Here is a tiny trained network, its code and every weight. The questions are about switching its units off for an input and a class, where a switched-off unit gives its printed mean instead of its output.

import numpy as np


def w(rows, s, z=0):
    codes = np.array(rows[::2]) - 128.0
    scale = np.full(codes.shape[1], s)
    scale[-1] = z or s
    return codes * scale


def norm(h):
    return h / np.sqrt((h * h).mean(-1, keepdims=True) + 1e-5)


def f(y):
    return y / 2 * (1 + np.tanh(0.7978845608 * (y + 0.044715 * y**3)))


def log_softmax(a):
    a = a - a.max(-1, keepdims=True)
    return a - np.log(np.exp(a).sum(-1, keepdims=True))


def net(x, mask):
    res = np.array(x, float).reshape(1, 6) / 4 @ E
    u = 0
    for l in range(2):
        y = f(norm(res) @ A[l][:, :-1].T + A[l][:, -1])
        res = res + np.where(mask[u : u + 8], y, B[l][:, -1]) @ B[l][:, :-1]
        u += 8
    return log_softmax(norm(res)[-1] @ U[:, :-1].T + U[:, -1])


A, B = {}, {}
E = w([
[142,145,159,89,101,94,131,96,126,2],'x0',
[128,128,128,130,128,128,128,128,128,127],'x1',
[128,127,128,127,128,128,128,128,128,128],'x2',
[122,127,127,129,128,127,127,129,129,128],'x3',
[146,110,159,113,35,57,176,174,183,158],'x4',
[109,174,108,129,97,191,81,129,228,116],'x5',
],0.017)
A[0] = w([
[125,115,136,130,27,26,159,149,192,118,3],'L0N1',
[130,109,133,130,141,44,160,130,4,116,170],'L0N2',
[147,114,140,133,82,51,154,137,101,160,29],'L0N3',
[122,129,114,132,147,169,121,131,110,226,184],'L0N4',
[134,105,131,136,159,58,154,134,5,195,239],'L0N5',
[136,127,126,133,121,121,132,123,128,33,100],'L0N6',
[133,119,117,137,121,174,127,138,145,199,109],'L0N7',
[134,115,131,126,49,62,158,159,178,224,42],'L0N8',
],0.03,0.0054)
B[0] = w([
[134,98,166,18,136,182,121,189,180,73,247],'L0N1',
[160,103,223,152,218,76,20,150,124,174,244],'L0N2',
[110,168,55,137,192,72,211,184,47,123,205],'L0N3',
[158,98,163,57,172,169,169,182,136,142,203],'L0N4',
[112,137,72,94,2,206,216,82,158,84,254],'L0N5',
[130,147,102,178,82,133,137,95,72,112,193],'L0N6',
[77,178,117,132,167,52,44,177,131,100,181],'L0N7',
[126,148,123,248,69,82,95,45,105,194,239],'L0N8',
],0.033,0.032)
A[1] = w([
[136,98,127,192,184,80,112,99,145,199,32],'L1N1',
[141,106,146,123,202,84,115,178,65,121,81],'L1N2',
[110,125,79,122,255,105,157,131,160,153,30],'L1N3',
[128,106,105,85,162,165,211,90,182,165,3],'L1N4',
[119,124,67,178,141,114,201,75,136,184,30],'L1N5',
[114,145,55,182,119,127,151,70,127,79,34],'L1N6',
[172,77,159,208,173,118,101,78,82,187,31],'L1N7',
[147,117,122,196,135,151,100,49,88,105,41],'L1N8',
],0.037,0.0042)
B[1] = w([
[135,92,183,117,56,100,55,159,210,53,167],'L1N1',
[174,81,171,105,201,102,184,130,75,184,252],'L1N2',
[6,158,3,154,180,224,78,69,141,240,168],'L1N3',
[125,104,140,131,62,118,69,170,196,54,173],'L1N4',
[108,130,93,138,125,135,187,91,54,226,200],'L1N5',
[143,79,96,210,149,172,111,245,56,116,217],'L1N6',
[105,194,131,84,67,82,153,4,236,136,201],'L1N7',
[166,174,109,118,249,160,149,23,150,41,223],'L1N8',
],0.026,0.022)
U = w([
[128,91,132,46,63,201,154,160,194,79,253],'0',
[69,117,87,101,240,159,90,166,129,212,101],'1',
[111,144,64,199,66,112,195,121,50,189,133],'2',
[87,150,142,190,95,24,29,124,174,174,105],'3',
[168,154,166,109,159,97,141,5,164,94,112],'4',
[137,150,53,218,185,182,118,118,68,63,68],'5',
[177,80,200,72,196,78,156,186,60,139,72],'6',
],0.017,0.0031)

Each question gives the input, the list of numbers given to net, and the class t.
The units are the neurons (one row each of A and B). Each row of codes is followed by its name. A weight is (code - 128) times the scale printed after its matrix; where a second scale follows, it is the last column's (A, B and U).
mask holds one flag per neuron, layer by layer. A switched-off neuron (its flag False) gives its mean, the last column of its row in B, instead of its output. The means were averaged over made-up inputs and are rounded, as every weight is.
A unit's drop is (log p(t) with every unit on - log p(t) with that unit switched off) / (log p(t) with every unit on - log p(t) with every unit switched off).
The circuit of an input: a set's keep is (log p(t) with only the set's units on - log p(t) with every unit switched off) / (log p(t) with every unit on - log p(t) with every unit switched off). Starting from the 12 units with the biggest drops (on a tie, the unit counted first), units are removed one at a time, each time the one whose removal leaves the highest keep (on an exact tie, the one counted first), for as long as the keep stays at least 0.8.
circuit, biggest first: the units of the circuit, biggest drop first
k most important neurons: the k neurons with the biggest drops, biggest first
k most important neurons of layer l: the k neurons of layer l with the biggest drops, biggest first
input [2,0,-1,6,1,7], class 0: circuit, biggest first -> L0N8
input [-6,7,6,-5,4,1], class 3: 3 most important neurons -> L0N8, L0N7, L0N5
input [-4,4,-2,-6,8,-7], class 2: 3 most important neurons -> L0N8, L0N5, L0N3
input [2,-1,2,-6,-3,-7], class 4: circuit, biggest first -> L0N2, L0N5
input [1,-1,-3,-7,-2,1], class 5: 4 most important neurons of layer 0 -> L0N2, L0N1, L0N8, L0N3
input [0,-7,-8,-4,7,-6], class 2: 4 most important neurons -> L0N8, L0N5, L0N3, L0N4
input [1,1,-8,6,0,2], class 5: 4 most important neurons -> L0N2, L0N4, L0N6, L0N1
input [-8,-8,4,8,7,0], class 2: 2 most important neurons -> L0N2, L0N8
input [1,7,-2,1,2,2], class 0: 2 most important neurons of layer 0 -> L0N1, L0N2
input [0,8,-7,-5,-3,8], class 1: 3 most important neurons -> L0N8, L0N5, L0N6
input [-7,5,2,2,4,1], class 3: 4 most important neurons -> L0N8, L0N7, L0N5, L1N1
input [6,0,2,-1,4,2], class 0: 2 most important neurons -> L0N1, L0N2
input [-5,6,6,-6,1,7], class 3: 2 most important neurons -> L0N1, L0N3
input [-1,-6,8,4,-5,4], class 1: circuit, biggest first -> L0N5, L1N3
input [-3,-7,-7,-6,3,-2], class 2: circuit, biggest first -> L0N8
input [6,0,5,-3,-4,3], class 5: 3 most important neurons of layer 0 -> L0N2, L0N8, L0N5
input [1,3,2,-3,0,1], class 5: 3 most important neurons of layer 0 -> L0N2, L0N6, L0N4
input [-8,2,-5,0,0,-1], class 0: 2 most important neurons -> L0N4, L0N5
input [7,-5,7,-1,-5,3], class 5: 2 most important neurons -> L0N2, L1N6
input [-4,4,3,-3,-6,-7], class 0: circuit, biggest first -> L0N5
input [0,2,1,1,2,7], class 3: 3 most important neurons of layer 0 -> L0N5, L0N3, L0N4
input [4,7,-2,-1,-8,-4], class 4: 2 most important neurons of layer 0 -> L0N2, L0N1
